Here is a tiny trained network, its code and every weight. The questions are about switching its units off for an input and a target symbol, where a switched-off unit gives its printed mean instead of its output.

import numpy as np


def w(rows, s, z=0):
    codes = np.array(rows[::2]) - 128.0
    scale = np.full(codes.shape[1], s)
    scale[-1] = z or s
    return codes * scale


def f(y):
    return y / 2 * (1 + np.tanh(0.7978845608 * (y + 0.044715 * y**3)))


def softmax(a):
    e = np.exp(a - a.max(-1, keepdims=True))
    return e / e.sum(-1, keepdims=True)


def log_softmax(a):
    a = a - a.max(-1, keepdims=True)
    return a - np.log(np.exp(a).sum(-1, keepdims=True))


def net(x, mask):
    ids = ['γζλξπφ'.index(c) for c in x.split()]
    T = len(ids)
    res = E[ids] + P[:T]
    r = res
    for j in range(3):
        rows = slice(2 * j, 2 * j + 2)
        q, k, v = (r @ M[0][rows].T for M in (Q, K, V))
        z = softmax(np.where(np.tri(T) > 0, q @ k.T / 2**0.5, -1e9)) @ v
        o = O[0][rows]
        res = res + np.where(mask[j], z, o[:, -1]) @ o[:, :-1]
    y = f(res @ A[0][:, :-1].T + A[0][:, -1])
    res = res + np.where(mask[3:11], y, B[0][:, -1]) @ B[0][:, :-1]
    return log_softmax(res[-1] @ U[:, :-1].T + U[:, -1])


Q, K, V, O, A, B = {}, {}, {}, {}, {}, {}
E = w([
[133,78,153,106,144],'γ',
[125,97,144,86,73],'ζ',
[109,191,105,6,77],'λ',
[152,111,61,88,157],'ξ',
[102,206,127,166,148],'π',
[173,29,212,180,29],'φ',
],0.013)
P = w([
[254,172,142,85,142],'0',
[81,95,140,99,118],'1',
[161,132,108,141,57],'2',
[153,137,167,96,120],'3',
[93,65,108,111,149],'4',
[147,153,102,169,46],'5',
[151,125,165,103,120],'6',
[115,70,99,107,160],'7',
[144,178,95,207,31],'8',
[141,118,169,109,118],'9',
],0.018)
Q[0] = w([
[112,151,159,49,180],'head 1',
[130,86,203,162,251],'head 1',
[133,132,170,81,47],'head 2',
[77,97,38,193,205],'head 2',
[149,139,120,112,109],'head 3',
[179,121,20,168,26],'head 3',
],0.011)
K[0] = w([
[49,124,35,148,105],'head 1',
[73,75,137,85,125],'head 1',
[123,200,61,140,133],'head 2',
[142,48,203,218,128],'head 2',
[125,163,75,122,110],'head 3',
[171,121,9,13,123],'head 3',
],0.012)
V[0] = w([
[63,255,76,67,160],'head 1',
[166,142,113,117,224],'head 1',
[102,159,48,52,124],'head 2',
[72,83,49,141,127],'head 2',
[98,28,111,86,62],'head 3',
[47,137,73,129,105],'head 3',
],0.008)
O[0] = w([
[141,255,211,135,197,134],'head 1',
[43,139,179,62,112,127],'head 1',
[109,136,58,176,166,254],'head 2',
[61,134,116,59,76,34],'head 2',
[161,132,192,76,125,175],'head 3',
[175,137,132,83,115,72],'head 3',
],0.0087,0.0069)
A[0] = w([
[3,121,138,164,121,172],'neuron 1',
[176,91,163,123,255,212],'neuron 2',
[95,86,115,204,54,11],'neuron 3',
[209,130,179,106,167,61],'neuron 4',
[132,175,62,176,139,153],'neuron 5',
[201,107,143,101,186,176],'neuron 6',
[93,102,45,143,169,173],'neuron 7',
[157,242,209,125,84,1],'neuron 8',
],0.0094,0.0047)
B[0] = w([
[17,70,164,172,55,156],'neuron 1',
[58,116,87,94,109,254],'neuron 2',
[156,107,63,29,209,210],'neuron 3',
[99,163,125,69,48,173],'neuron 4',
[216,171,77,190,171,201],'neuron 5',
[92,120,134,96,86,224],'neuron 6',
[144,31,190,59,195,166],'neuron 7',
[113,56,254,97,198,207],'neuron 8',
],0.0082,0.006)
U = w([
[7,113,138,124,124,198],'γ',
[119,117,195,65,184,157],'ζ',
[116,152,43,65,207,3],'λ',
[166,154,129,163,204,143],'ξ',
[198,150,132,133,68,115],'π',
[126,161,128,118,60,123],'φ',
],0.012,0.005)

Each question gives the input, a string of symbols that net reads in full, and the target symbol t.
The units are the heads (2 rows each of Q, K, V and O) and the neurons (one row each of A and B). Each row of codes is followed by its name. A weight is (code - 128) times the scale printed after its matrix; where a second scale follows, it is the last column's (O, A, B and U).
mask holds one flag per unit, heads first, then neurons. A switched-off unit (its flag False) gives its mean, the last column of its rows in O or B, instead of its output. The means were averaged over made-up inputs and are rounded, as every weight is.
A unit's drop is (log p(t) with every unit on - log p(t) with that unit switched off) / (log p(t) with every unit on - log p(t) with every unit switched off).
The circuit of an input: a set's keep is (log p(t) with only the set's units on - log p(t) with every unit switched off) / (log p(t) with every unit on - log p(t) with every unit switched off). Starting from all 11 units, units are removed one at a time, each time the one whose removal leaves the highest keep (on an exact tie, the one counted first), for as long as the keep stays at least 0.8.
circuit, biggest first: the units of the circuit, biggest drop first
unit that matters most: the unit with the biggest drop
heads that matter: for each layer, one digit per head in row order, 1 if its drop is at least 0.15 and else 0, layers parted by /
input λ ζ φ, target ξ: unit that matters most	head 3
input λ φ φ λ λ γ ξ φ ξ, target ξ: heads that matter	101
input λ λ φ ξ λ ζ ζ, target φ: circuit, biggest first	neuron 8; neuron 3; neuron 7
input λ ξ λ γ, target γ: circuit, biggest first	neuron 2; neuron 3; neuron 5
input φ λ φ γ π γ λ ξ λ, target λ: heads that matter	100
input ξ ζ λ π ζ π ξ φ ζ, target γ: circuit, biggest first	head 1; neuron 1
input λ φ ζ, target ξ: heads that matter	011
input ξ φ ξ ζ ζ φ λ φ φ, target γ: heads that matter	101
input ξ γ λ ζ λ λ, target γ: heads that matter	100
input π φ λ φ φ λ, target ζ: circuit, biggest first	head 1; neuron 8
input λ φ ζ λ, target π: heads that matter	100
input φ λ λ ζ π λ λ γ, target γ: circuit, biggest first	neuron 2; neuron 3
input π π λ ζ ξ λ λ ξ ζ, target ζ: heads that matter	101
input λ ξ γ, target ξ: heads that matter	011
input γ λ ζ ζ γ ζ ζ φ ζ ζ, target π: circuit, biggest first	head 1; neuron 8
input φ ξ λ ξ γ π, target λ: circuit, biggest first	head 1; neuron 3
input ξ φ ξ λ φ π, target γ: heads that matter	100
input λ λ π φ π λ φ ξ, target γ: circuit, biggest first	neuron 2; neuron 6; neuron 3
input λ λ ξ λ ζ ξ, target ξ: heads that matter	100
input ξ ξ π λ φ λ, target γ: heads that matter	101
input γ λ ξ φ φ π φ φ, target λ: circuit, biggest first	head 1; neuron 3
